Each row has a hidden value; after the row comes its group, the name of the range that the value falls in. Each part has its own.
[ 105  -77  174   97   25  135  -84  -56    1 -183 -199   67 -121 -173
 -326  134  199 -215  112 -327  -67  127  -42   54 -408  106  -29   12
  -31  225  299  -15 -217  195  161 -148 -113  398  148   81 -215 -128
  -56 -159   34  -36  -85  192   99   20 -140] : Y
[-115 -169 -121 -318   16 -154   90  223 -294   64   61  119  235 -103
  182  243  -68  -32 -205  344 -306   30 -214  236  250 -256  173  210
   -6  112 -116  -26   27   29   95  340  493 -186   45   32  153 -142
  -10  121  -10 -290 -280   66  -68  169   77] : M
[ -30  -70  119 -354 -213   81  222 -187   72 -141  216   43   30  -77
 -162  301   55 -278 -153  -91  226  195 -177  -80  145 -467   96  283
  -13  -69  183   45 -353  109  130  390  -78  228 -294  136  -73 -138
   96  187 -274 -570 -171  212  118  295  123] : X
[  24   -5  108 -218   91  -74  -75 -135   56 -180  -44 -109   19   58
 -100   36   71  175  -45   10 -161   91    1  149   41   23    0  145
  202  114  219  126  -83   44  127   91  113   43 -190  -27    5 -149
  -14   53  -39  -73   26  182   40  215   24] : Y
[  37 -284 -161 -285  104 -103  -20  270 -462  -39   48  136  290   42
  193   26  109  -88  -43  597 -241  -83 -226  252  284  -30   76  342
  -90  215    0 -156  -33  121  114  226  474 -301 -160   88  336  -47
  -73  -26   76 -397 -317   74    9  280  -57] : R
[ 117  275 -125  137  225   93  -63   93 -133   76 -118  -79  101 -126
  138   74   57   94  159   -9  120  188  120  -60  -42   93   24  119
  117  -34   70  139   76   15  -21  -99   65  -60 -175  -25   12  137
   79 -192   64  -63   32  -55   38   56  103] : M
[  13  172   -9  139  100  168   15  -44 -122   94 -139  -27  -13  -87
 -177    7   20   52  -47  209  -70   84   -9 -115   98  -11   32  110
   20   34   85  -18  140  -16   79   64  -62   83 -232  136  -59  307
   16  181  164  -87  -15 -157  -13  139   93] : L
[ -37 -283 -104 -351   44  -22  167  115 -267   15   39  102  215   13
  -43   73  -43  -13 -242  405 -307  -63    5    3  251  -38  121  280
 -134   96  -41 -185   35  169  114  234  471  -78 -147  134  174 -100
  -14   47   52 -383 -254   25  -26  336  -36] : X
[   3   28   31  236   -1  256  -45  -52   47  112 -334   43  -42 -153
 -240  -28 -134 -129    6 -173 -111  186   44  -61 -131  115  -14  -45
    4  -18  103 -118   36  110   51 -129  -82  233  290  106  -98  -23
   23 -136  110  118  -51  -96   66 -126  -11] : R
[  62  126  -16    8  123   41   21   31  -80  -46  -95  -28  -62  -10
  -62   57  160   16    7  -37  243  177   78  -19  -30  -36  124  130
  133   21  104   58  -33   33  140   79   17   94 -292   77   30  137
   -7  -36   31 -128  -12  109   15  306  -47] : L
[ 144   72   14   38  350   74  100   50  -75  -14   -5    3  160 -239
 -141  -29   64  186   16  -83   44   74  166 -113  -68   69   13  -27
  261 -112  150   64  113    2  -71 -101   49  -70 -219  -76  -66  117
   65 -103  163  -43   75 -178   13  291   18] : A
[  66  296 -187  203  132  -25 -145  345 -146  149  -17   56   51 -205
  289  235  139  -67  203 -167  189  120 -177  -72 -183 -191  165  100
  112  -57    8  206  111 -108    3 -118   83 -237 -184 -107   18  186
  -25 -273    4  -30  -98  -81  -41   24  114] : T
[ -74  -40  -58 -141   48 -108  -79   98  -11  -15  -57   13   55  111
   82  -38  113   79  -30   43  -88  -52   40  -16    7   55  110  171
   86   16   87   50  -14   37    0   36  231 -119 -206  -12  156  -71
  -73 -126  -56 -139  -11   31  -47  182  -60] : B
[ 131   33   40  478   86  271 -358   65   70   56 -417  134  -12 -348
 -319   47  -92 -169  262 -241 -394   65  -94 -199 -439  229 -170 -124
  -71  135  236  -59  198   88   65 -642 -135   94  278  -71 -163    0
  -48 -419  168  289  -41 -229   45 -367  -72] : X
[   1  200  -35  234   24  174   36   82 -101  262 -180  -63  -36  -30
   52 -161   92  -51  -64 -153   49  192   76  -72  -19  126  137  -20
  174 -192   42  -38  169   25  -33  228   75   95   90  104 -127  177
    6   18  155   81  -14 -271   -2  102  204] : B
[-144  306   16  216   10   61  -41   10  -82  165 -282  -12 -240  -32
  -55   47   24    8   -9  130  -10   91  117  -20  -50   -7   82   28
  -54  139  -94   78   82  -26   32  -58  -77  198  -80  102   -7  334
 -131  150   83   66   72  -72  -14   31  -31] : H
[-128  208  -13  -96  210 -186  -87  120 -134  -48 -167 -124 -135  -89
   97  115   55  213  -64 -105 -143  304  152  247  -83   79  266 -109
  299  102  -38  238  120   55  156  214  337  120   -4 -138  -94 -138
  -36   43   12   57  -32  160  -64  277   20] : R
[  81   73    8   28    5   27   16   98 -111   43 -108  -56  128   22
   80  -44  131   50  -58   32   33   -7  -12  -46   59   42   74  130
  119  -91   82  -10   83   35    1   79  231 -102 -158   22   32   53
   10  -31   86 -104   43  -87  -24  225  108] : R
[-254  125   20  -62  184   67   59  -41 -173  121 -326  -35  -39 -207
 -109  -93 -271  204 -138  328 -404  100  200   25   78  229   99 -136
  -54  123  -77   13  182  115 -103   49  236   79  195   17  -45  -57
  -23  211   84  -60   28 -159  -31  165   11] : X
[ -43   10   86  -83   41  -56  -20  -13   40  -94 -100  -25    2   -2
  -69    5   31   73  -30  -84  -81   19  139   37  -41   46   42   33
  123   -3   56   70  -76  103   -9  -80  113   79  -96  -84   31 -116
  -39  -91  -20  -70   60   55   47  160  -74] : A
[  36  191   23  142 -145    9 -134   88   95   17 -151  -65  -98  139
   57   29  148  -26   54 -232  162  -51 -147  -75 -122  -83  115  159
   57  -69  102   66  -37  -19   69 -123  -14  -37 -196    2   29   73
  -95 -163    2   39   34   63    4   95   34] : Y
[ -16   65   32  -29  -35   40  -53  -36   81   -1  -56  -63  -44  121
  -44 -101  -28   15    7  -74  -50  -11   67  -42   40   27   29  115
   59  -98   46    6  -67  105  -14 -110   -2   19 -168  -47   75  -32
  -72 -146    1  -32  -14  -25  125  134    4] : T
[ -23   13 -141 -194  169    2   63   74 -189   66  -60   78  182  -80
  134  148  -13   85   21  390   20  -24 -120   42  102 -100   24  330
 -124  203   85   52  -76  -64  -40   49  162 -246 -141  167  230   79
  -11   22  -51 -290  -60   96  -39  131  -11] : V
[ -64  209 -200   22  246  192  107  -25  -73  202 -167  -37 -248   96
 -123  -82  -83   95   -2   73  165  181  265 -102  -21  113  165  188
 -102   73  -33  -42    6   51   89    3 -117  171 -172  259  100  289
  -96  -78  114   20 -129   61   70  247 -114] : H
[ -55  178  -22  -12  235   54  133   28  -88   92  -98  -28 -173 -135
 -105   60   74   88  -77 -174   92  251  153   24 -160   15  213  -18
  144   46   56  100   34   11   77  202   32  214  -21  107 -150  119
  -39   77   77   17  -60   41  -17  303    9] : H
[ -42 -473   28 -317   12   27  -68  -47   -6 -147   43  185  326   44
 -227 -160 -144    2  -33  441 -509 -405 -363   21  208   -8 -142  293
 -171  120  272 -231 -180   90  -93 -161   75 -346  -84   52  286 -237
  -79  -79   12 -325 -185  -56   66   69 -132] : V
[ 230  345 -232  131  327  131  -89  194  -94  155  -24  -24  105 -231
  239  153 -123   37  337 -111  193  205  175 -182 -152   14  -42  139
   13  -75  -36  189  100   39  -84 -505   37 -253 -217 -176  122  124
   15 -566   13   29  -48  -89  179   31   74] : T
[-295   45 -114  116  103   41   19   96  -57  106 -252   85   81 -107
 -122 -115 -169  133 -126  195 -116  -27  125 -145  162   58  200  -85
   77 -162  -84  -70  137   12 -123   31   59  -17  -55   14   95   77
   72   50   97 -169   31 -236 -141   62 -113] : R
[   1 -183  155   32 -202  -11   18  -23  161  -61 -148   63   26   80
 -149   30  272 -164 -179 -359  112   99   10   28  -90  -70   77   83
  269 -100  206  -61 -125   28  134  251   85  250   48  123  -44 -100
   17  -11  -46  -39   63   77  -66   54  -48] : T
[-168  228  146  390  -51  155 -200   39  -14  -75 -458   39 -510 -121
 -345    7   98 -215  208 -358  -66   10   42  -37 -590  246  149 -205
 -262  253   67    3 -170  252   63 -426 -305  556  218   32 -256   32
 -234 -181  104  114  -50  124   88  -31 -300] : R
[-516 -148   33 -392 -219 -106   87   32   41   18    2  154    8 -109
  -62   59 -475  -51 -225  227 -457 -240 -378   84  221 -356  242  -14
 -237  -36 -150  -45 -197   96 -191   80  118 -154  220  -89  110 -408
 -112  179 -185 -355 -257   -7   19  108  -31] : M
[-167  -23   26 -145  -80  -96    1  -14   79   -7  -14   31  137  -68
   -3  179  -38   43 -157    4 -183   40  -87   29  135 -219   90  106
  158  -60   51  104  -33  -41    3  200  149   -5  -60  -28    7 -125
   68  125 -114 -194   -2   -2  -80   -9   91] : A
[-315   64  -15  -19 -167  -60 -173   55  125  198 -340   42 -118  -46
   69  108 -335  -12  -82  -38 -508   25  -24   71  -88   -3   85  -32
 -127  117 -149   59   85   54  -29 -173  246   23  432  -69   49 -268
 -146 -100 -110  184  -60  -13  -24 -259    1] : H
[ -46  391 -110   44  304   -2 -119  -79  -58   28  -37 -173 -223   31
  -68  130  209  278   58   37  -41  238  112   -8  -69   54  143  185
  168  194  169  289   96 -108  196  196 -120  199 -456  113 -145  350
  -18  192   65   -5  -11   92  -69  155   99] : H
[  16  407 -166   46  222  127  133   55 -207  115  -62 -172 -190   91
   85  -50   21  124   65   42  342  193  313  -66   54   93  212  151
  -14  -74 -130   71  -23  125   20   22  -35  140 -366   82   48  292
  -29  -88  124 -121  -61   56  138  394   12] : M
[-204   33   42  -39   52    4 -149 -204  366   62 -220  -42   18  107
 -248 -162 -209  400 -128   96 -353 -204 -147 -136   91    1  -18  110
  145   -8  260   67  132 -234  -69 -121 -115 -234 -129   54   90   25
  -49  135    3  167  180 -132 -148  -46   18] : T
[ 118   91  -82 -118  285  110   43  -34 -122   21  -66   19  118 -155
  -42  135  103  138   49  239  137  117 -176  -53  -14  -77    6  303
   19  216  325  103    6 -143   80  122    8 -186 -266  233   54  187
   37   99   -6 -210  -20   90  -67  247   70] : L
[ -61   95  201   52 -250   48 -125 -151  375  -68 -209  -74  -95   22
 -144   67  116  -26  -53 -516   78   58 -266 -100 -233 -121   89   50
  195  -99  383  136 -123  -74   58   91 -120  117   52   53 -204 -202
   17   17 -173   30  132  108  -73  -17  132] : L
[-126  373  -88  200  -68   40 -192  112   11  123 -218  -76  -86 -187
  194  252 -138  -99  146 -283  -71  289   40  -15 -151  -42  131  -51
   28  -73 -104  220   30   98   -3 -136   60  152  162 -162 -128 -124
   52 -229 -103   14  -57    0   58 -236  152] : Y
[   8 -224    8 -219   64   54  117    9  -90   28  -23  160  135  -52
 -128    9  -19  -58  -92  266 -150 -112  -52  -46   53  -59  -39  237
 -139  144  109 -126  -74   60  -17  -30  146 -108  -77  147  175    1
  -96  -18    6 -223  -98  -20   32  208  -98] : B
[ -14  274 -125 -206  237 -127  -94   69 -106    9   85 -126   18  -87
  273  233  111  172   93  -17  -35  261   -9  108  -37  -66  136  189
  187  108  115  354    9  -46   59  206  209 -101 -249  -77  -34  -39
   17  -16 -141 -151  -71  139   -6  171  202] : H
[-111  386 -383 -173  372  194  269   36 -193  391   18 -198  130  -17
  236 -119 -381  416  -98  309   44  141  135 -161  360   54  250  224
  -14 -240 -112   52  208  -51 -187  268  162 -308 -175  150   90  177
  135   63  118 -169 -139 -195   10  322  320] : M
[  14 -187  154 -119 -171   25  126  -11    9  -88  -72   42   21   56
 -146   52  198 -151 -154 -206   -9  -61  -58   36 -114  -27   83  151
  -12   18  167 -105 -220  154   67  161  142  225   66  144  -71 -163
  -44    0   -6 -187  -53  142   21  190  -42] : V
[  50  141 -211  -26  220   88   57  134 -176  167  -58    2   42  -20
  136   24  -58   46   54  133  147  153   84    1   76  -16  102  215
    6   -3  -46    9   33   13   23   -3  106 -131 -146   92  182  158
  -21 -177   68  -73 -135    6   69  189   12] : A
[ 269   23  157    6   42  -48  -41   31  -22  -21  -67  -44  138  -76
   22  161  251   61  -52 -113  -71   87  -81  111  -98  -74  -96  152
  271  102  210  113  113  -84  150   22  255  -69  -84  -11  -64   58
  -37   12   81  138  109   16  -20  135  163] : A
[-117  156  -85  129   45  140 -101  -54   77  101 -293  -23 -250  125
 -230  -62  -23   87  -36   39   15   63  -38 -128  -48   38  160  154
  -43  101  128  -34   71  -53  183   -4 -154  112 -182  235   44  228
  -97   36   79   70  -55   56  -67  118  -93] : X
[  34 -269   83 -122 -132  113  135   57  -80   76 -154  121  202   12
 -106 -153  -61 -101 -199  219 -148 -200 -147  -95  132   -4   -3  162
 -115  -41   88 -275   31  101  -48    8  289 -194   64  138  163  -86
  -75  -14   78 -169  -50 -150    7  260  -11] : X
[ -39  392  -20   52    1   68  -58  -91  143   56  -66 -209  -71  117
   20  -32   49  239    5  -73  151    1  -63 -240   61  -58  133  182
  128 -166  177  193   65 -106  -23   47 -113  -90 -461   24  -56  186
   31   81  -27  -92  133  -60  -40  206  216] : L
[  79  190  -51  128   78   87  -80   34  -19   67 -108  -48  186 -136
   74   63  -50   47   64   17   15  162   73 -112  107  -24  -32   76
  185 -157   45   93  127    2  -31  -97   76 -101 -173  -96   37   66
  121 -135   22  -76   73 -168   33  -16  150] : R
[  98  -59  -75 -184  134   53  105   76 -192   31   61   32  165  -67
    7   97   -7   16  -46  185 -102    7 -106   40  100  -88   39  254
  -39   68   72  -46  -23   60   57   77  197 -125 -131   86   78   13
  -10  -34   78 -205 -188   29   59  241   69] : M
[-132  158    5 -208  161    4   59  -97   20  -19  -39 -139  -99  140
  -68 -215 -161  288  -18  160 -119 -129  231  -78  104  160   79   94
  -45  -36  -20   61  -59  135 -151 -171   25  -56 -305  -69  122  -16
 -116  -45   22 -118   46  -19  131  368  -60] : T
[ -15 -124   49  269 -183  153  -55  111   44  137 -337  154    9  -76
 -140   -1  -22 -274  -32 -240 -144   -4   39  -75 -204   85   -6  -17
  -73  -39   -1 -197    6  142    7 -225   79  196  365   75   -6  -64
  -64 -271   92  120  -41 -124   24 -210 -109] : T
[  66 -379 -301 -421  242   90  271  189 -423   91  167  217  347  -36
   74   60  -92 -128  -85  538  -73   -9  -50   90  298  -76   68  452
 -245  129  -27 -275 -151  171   39  225  352 -230  -86  268  369  -36
    9 -150   60 -506 -446   84   98  312 -102] : A
[ -90  103 -108   -2  284  146   67   17 -213  148 -248  -39  -20  -94
  -25 -155 -189  127   13  195 -182  148  287   69   20  318   61   -7
  -57   76  -62  -52   50  171  -93  -38  135   91  181   77   50    3
  -24  -80  145  -10  -72  -80   96  123  -48] : A
[ 128 -341   21  135  -74  298  -25   -2   38   94 -193  161  256   88
 -264 -363  -76 -133   -6  153 -188 -337 -263 -165   73  149 -163  215
 -137 -103  274 -412  -35   67 -115 -262  -79 -242  105  205  206   27
  -63 -232  217  -22  -83 -280   81  -34  -74] : V
[-216  137 -138   75  128   11  -95  196  -80  218 -118  -18  -33  -64
   45 -156 -114  143  -55  -43 -391  -45  -55  -88  -45  146  249  -88
   70 -125  -18   19  248   23 -106   49  187 -128   76  -77  -87  -15
  -74  -54  137   67 -143 -292  -83   87  120] : B
[  -5  271  -93  105  -48  115   58   91 -133  134 -106 -134 -254  216
   17  -72   65  -42  -57  -66  207  119  104  -49   59    3  260  152
  -24 -109 -125  -62   22  135  160  115   22  190 -258  120   13  233
 -103  -45  151  -21 -153   42   99  340   39] : R
[ 105 -102 -194 -304   10   70  334  146 -307  255  175   11  408   39
  238   55 -124   18 -297  448  -21   17 -103    2  541 -260  100  400
    6 -191 -132 -184  129    6   15  436  480 -345 -179  177  236   92
   99  126  110 -339 -231 -150   17  349  295] : Y
[-114  347    1  172   17  137   36  -24  -46  113 -268  -94 -349   29
 -142   -5  -19   18  -32  -59  158  168  147  -70  -80   15  206    8
  -52   34  -73   33   26   68  110   -6 -129  301 -127  128  -77  252
 -106   80  101   44  -14   44   45  234  -39] : L
[ -59    2  133 -163 -152  -57  -60 -118  206 -136 -148  -90  -76    6
  -54  233  218  -44 -122 -472   29  292  -64   74 -215  -57  163  105
  240   49  327  185 -161   41  218  385  164  306   85   92 -220 -344
   73   48 -239 -110   17  323  -88   75  106] : X
[ -77  -33   93  -98   27   29  -70  -33   51  -60  -40   -6   40 -146
 -150   34  -68   41  -21 -143 -367  -36 -252   49 -111  -14   58    2
   54   27  228   53  -58   61  -23   14   35    2  128  -55 -172 -240
  -19   11    6  -63 -119  -20   26   46  107] : M
